Each row is followed by its group and then its class within the group.
.03 .04 .04 .05 -.09 .10 -.07 .11 -.02 .01 .68 -.12 -.05 .12 .19 .04 -.03 .12 .08 .05 .02 -.08 .00 .06 .02 -.11 .03 -.32 .18 .11 -.34 .02 -.15 -.01 .01 -.17 .03 -.14 .11 -.13 -.06 -.08 -.01 -.02 .15 -> MC > B
-.05 .04 .09 -.05 -.09 -.04 -.01 .05 -.05 .00 .11 -.02 .07 .03 .09 .11 .03 .14 .04 .17 .01 -.01 -.06 .06 -.08 -.07 -.01 .04 -.02 -.04 .01 .05 -.13 .00 -.02 .17 .04 .02 .14 .16 .13 .08 -.14 -.13 .08 -> JD > U
.21 .02 -.14 .10 -.19 .02 -.11 .01 -.03 .11 .69 -.09 .03 .02 .04 .05 .12 .22 .07 -.05 -.03 -.14 -.12 -.06 .01 .03 -.08 -.03 .05 .09 -.13 -.06 -.11 .06 -.03 -.13 -.10 .04 .06 -.22 -.07 -.03 -.10 .03 .01 -> BD > Q
.08 -.05 -.12 .10 .08 .07 -.02 .08 -.02 .01 .49 -.07 -.03 .02 -.09 -.18 .06 .08 .04 -.11 .01 -.12 -.16 .00 .00 -.07 .06 -.10 .05 .17 .11 -.04 -.27 .06 .02 -.05 .04 .12 -.09 -.15 -.04 -.01 -.13 .10 .08 -> Jr > W
.00 -.01 .05 .03 -.13 .06 .00 .05 -.01 -.01 .21 -.02 .08 .01 .10 .05 -.01 .16 .05 .16 -.02 .10 -.06 -.08 -.02 -.02 .02 .05 .03 .02 -.08 .09 -.04 .03 .01 -.07 .01 -.09 .11 .00 .00 -.05 -.01 -.01 .11 -> MC > B
.43 .13 -.08 .18 -.46 .04 -.14 .04 -.04 .12 .69 -.01 -.07 .06 .07 .06 -.11 .11 .10 -.23 .00 -.22 -.15 -.10 -.06 .00 -.04 -.06 -.04 .10 -.13 .07 -.18 .00 -.01 -.18 -.16 -.01 .13 -.38 -.09 -.04 -.20 -.16 .00 -> BD > Q
.16 .06 -.09 .02 -.17 .03 .00 .04 -.08 .07 .50 .00 .02 .25 -.03 -.01 -.03 .05 .07 .00 -.01 -.05 -.06 -.03 -.01 .05 .07 -.06 .07 .14 -.01 .10 -.03 .02 .05 -.01 -.08 .01 .09 -.13 -.06 -.02 -.07 -.03 .13 -> BD > Y
.01 .11 .04 .05 -.08 .02 -.13 .14 .02 .02 .60 -.12 -.03 .07 .14 -.13 -.04 .21 .08 .04 -.02 -.13 -.13 .06 -.10 -.10 .03 -.07 .01 .15 -.28 -.11 -.33 -.01 .01 .07 .02 -.08 .08 -.03 -.02 .00 -.03 -.04 .12 -> JD > U
.08 .02 .02 .01 -.19 .01 -.05 .08 .09 .04 .60 -.05 -.01 .18 .25 .16 -.13 .20 .11 -.01 .04 -.08 -.13 .10 -.04 .03 .03 -.04 -.06 .03 -.38 .02 -.12 -.07 .00 -.29 .00 -.18 .15 -.11 -.08 -.05 .00 -.18 .27 -> MC > B
.11 .09 -.11 .11 -.05 .03 .06 .11 .09 .04 .69 -.09 .07 -.03 .06 .00 -.01 .12 .06 -.12 .06 -.11 -.15 .04 -.02 -.07 .02 -.06 .04 .11 -.12 -.04 -.35 .05 .00 -.08 -.02 .01 .15 -.11 -.06 -.01 -.07 -.01 .08 -> Jr > R
.16 .02 -.10 .21 -.20 .07 -.09 .02 .00 .10 .68 -.05 -.02 .04 -.25 -.09 .02 -.02 .03 -.05 -.01 -.05 .58 -.06 .04 .05 -.06 .02 -.01 .05 .03 .06 -.13 .05 -.08 -.01 -.02 .02 -.03 -.25 -.07 -.08 -.04 .05 .01 -> BD > Y
.16 .13 .08 .05 -.28 .06 -.13 .06 -.02 .04 .58 -.06 -.05 .04 .09 .01 -.02 .15 .10 -.05 -.02 -.08 -.10 .05 -.10 -.07 -.01 -.01 -.08 .13 -.22 .01 -.26 -.06 .03 -.06 -.05 -.07 .09 -.05 -.03 .00 -.01 -.03 .07 -> JD > P
.00 -.05 -.03 -.01 -.07 .03 -.01 .09 -.10 .02 .30 -.05 .02 .11 .11 .05 .05 .11 -.03 .22 -.02 .01 -.02 .04 .12 .02 .02 -.10 .02 .09 -.06 .02 -.07 .03 -.01 .03 .01 -.01 .04 -.06 -.01 .01 .01 .00 .06 -> MC > N
.02 .03 -.10 .14 .08 .02 -.02 .05 .02 .02 .47 -.09 -.01 .10 .01 .00 -.04 .09 .03 -.17 .00 -.12 -.15 -.10 -.07 .00 .03 -.13 .01 .05 .00 -.04 -.09 -.03 .05 -.21 -.10 .04 .08 -.13 -.06 -.06 -.14 -.07 .32 -> Jr > R
.21 .00 -.01 .16 -.28 .04 -.22 .07 -.04 .09 .69 -.10 -.04 .01 .00 -.07 .03 .06 .04 -.08 .07 -.13 -.15 -.07 .00 -.02 -.03 -.09 -.02 .12 -.01 -.08 -.16 .05 -.07 -.03 -.04 .06 -.04 -.21 -.07 -.07 -.04 .08 .01 -> BD > Y
.12 .03 -.17 .03 -.21 .04 -.18 .05 -.10 -.03 .69 -.13 -.03 -.06 -.07 -.13 .14 .07 .04 -.12 .04 -.12 -.15 -.02 .03 -.02 -.05 -.13 .08 .21 -.05 -.09 -.25 .06 -.07 .17 -.03 .06 -.04 -.21 -.13 -.06 -.03 .23 .05 -> BD > Q
-.03 .03 -.03 .05 -.02 .03 -.04 .17 .02 .05 .54 -.06 -.04 .10 .13 -.02 .00 .11 .03 .08 .04 -.10 -.12 .03 .00 .03 .01 -.13 .14 .16 -.26 .04 -.13 .07 .12 -.06 .02 -.06 .05 -.05 -.03 -.09 -.01 .00 .18 -> MC > B
.00 .09 -.08 .12 .09 .02 -.07 .06 -.08 .05 .48 -.07 .00 .08 .00 -.14 .02 .05 .09 -.09 .02 -.05 -.08 .03 -.05 -.01 .05 -.10 .04 .15 -.04 .04 -.29 .10 -.04 .00 .00 .10 .01 -.06 .00 -.03 -.21 -.03 .17 -> Jr > R
.24 .05 -.10 .02 -.31 .00 .00 .00 -.14 .12 .69 -.04 -.05 .12 -.03 .07 -.03 .08 .07 -.04 .01 -.11 -.12 -.03 .00 .01 -.01 -.03 .06 .11 -.07 .06 -.11 .10 -.01 .00 -.14 .02 .11 -.21 .02 -.02 -.11 -.12 .07 -> BD > Q
.21 .04 -.12 .22 -.02 .03 -.15 .07 .11 -.02 .69 -.19 .01 .06 -.06 -.19 -.03 .10 .03 -.26 .06 -.10 -.24 .10 -.03 -.10 .00 -.18 -.07 .16 -.17 -.13 -.45 .09 -.06 -.28 -.06 -.01 -.10 -.30 -.01 .02 -.11 .07 .17 -> Jr > W
-.06 -.02 -.11 .02 .00 .09 .03 .10 -.02 .13 .44 -.03 .00 .11 .06 .02 .08 .14 .08 .19 .08 -.03 -.10 .10 .00 .07 .05 -.05 .12 .13 -.12 .10 -.12 -.01 -.01 .02 .03 -.05 .06 -.09 -.05 -.05 -.06 -.01 .20 -> MC > N
.13 .27 .15 .07 -.30 .00 -.15 .05 .00 .00 .55 -.11 -.04 .09 .18 .05 -.02 .24 .12 -.03 -.03 -.12 -.15 .03 -.12 -.05 -.01 -.01 -.08 .11 -.21 .00 -.24 -.04 -.01 -.08 -.02 -.10 .18 -.02 .08 -.03 -.14 -.14 .15 -> JD > U
.06 .07 -.01 -.03 -.24 -.02 -.04 .16 -.07 -.09 .18 .06 .02 -.02 .06 -.05 .01 .16 .03 .13 -.04 .05 .01 .05 -.02 -.06 .00 -.01 -.04 .06 -.10 .02 -.18 .00 -.03 .34 -.07 -.03 .07 .12 .07 .06 -.06 .01 .03 -> JD > P
.01 .01 .03 -.04 -.04 .07 .01 .08 .00 .05 .44 -.06 .02 .13 .12 .09 -.05 .14 .05 .04 -.04 -.05 -.11 .04 -.05 -.01 .03 -.01 .04 .07 -.22 .06 -.12 .02 .04 -.08 .03 -.04 .16 -.05 .01 -.01 .01 -.04 .06 -> MC > B
.44 .17 -.08 .13 -.67 .08 -.28 -.01 -.08 .09 .69 -.10 -.05 .05 .10 .01 -.11 .12 .13 -.24 .04 -.14 -.22 -.04 -.07 -.03 -.04 -.04 -.10 .15 -.29 -.08 -.24 -.01 .00 -.14 -.13 -.04 .07 -.35 -.16 -.08 -.11 .00 .11 -> BD > Q
-.10 .04 -.07 .02 .11 .01 .04 .08 -.01 -.03 .34 -.05 -.02 .12 .02 -.09 .03 .02 .10 -.03 .01 .01 -.10 -.02 .02 .02 .07 -.11 .05 -.02 .01 -.05 -.14 .04 .03 .03 -.02 .05 .01 .00 -.05 .03 -.21 -.09 .20 -> Jr > R
.19 .12 -.06 .11 -.24 .07 -.09 .00 -.02 .07 .54 -.04 -.02 .01 .03 -.05 -.05 .07 .05 -.12 .04 -.04 -.06 -.01 .00 -.01 -.07 -.04 .00 .08 .05 -.02 -.13 .02 -.02 -.10 -.02 .01 -.03 -.23 -.07 -.05 -.05 .00 .04 -> BD > Y
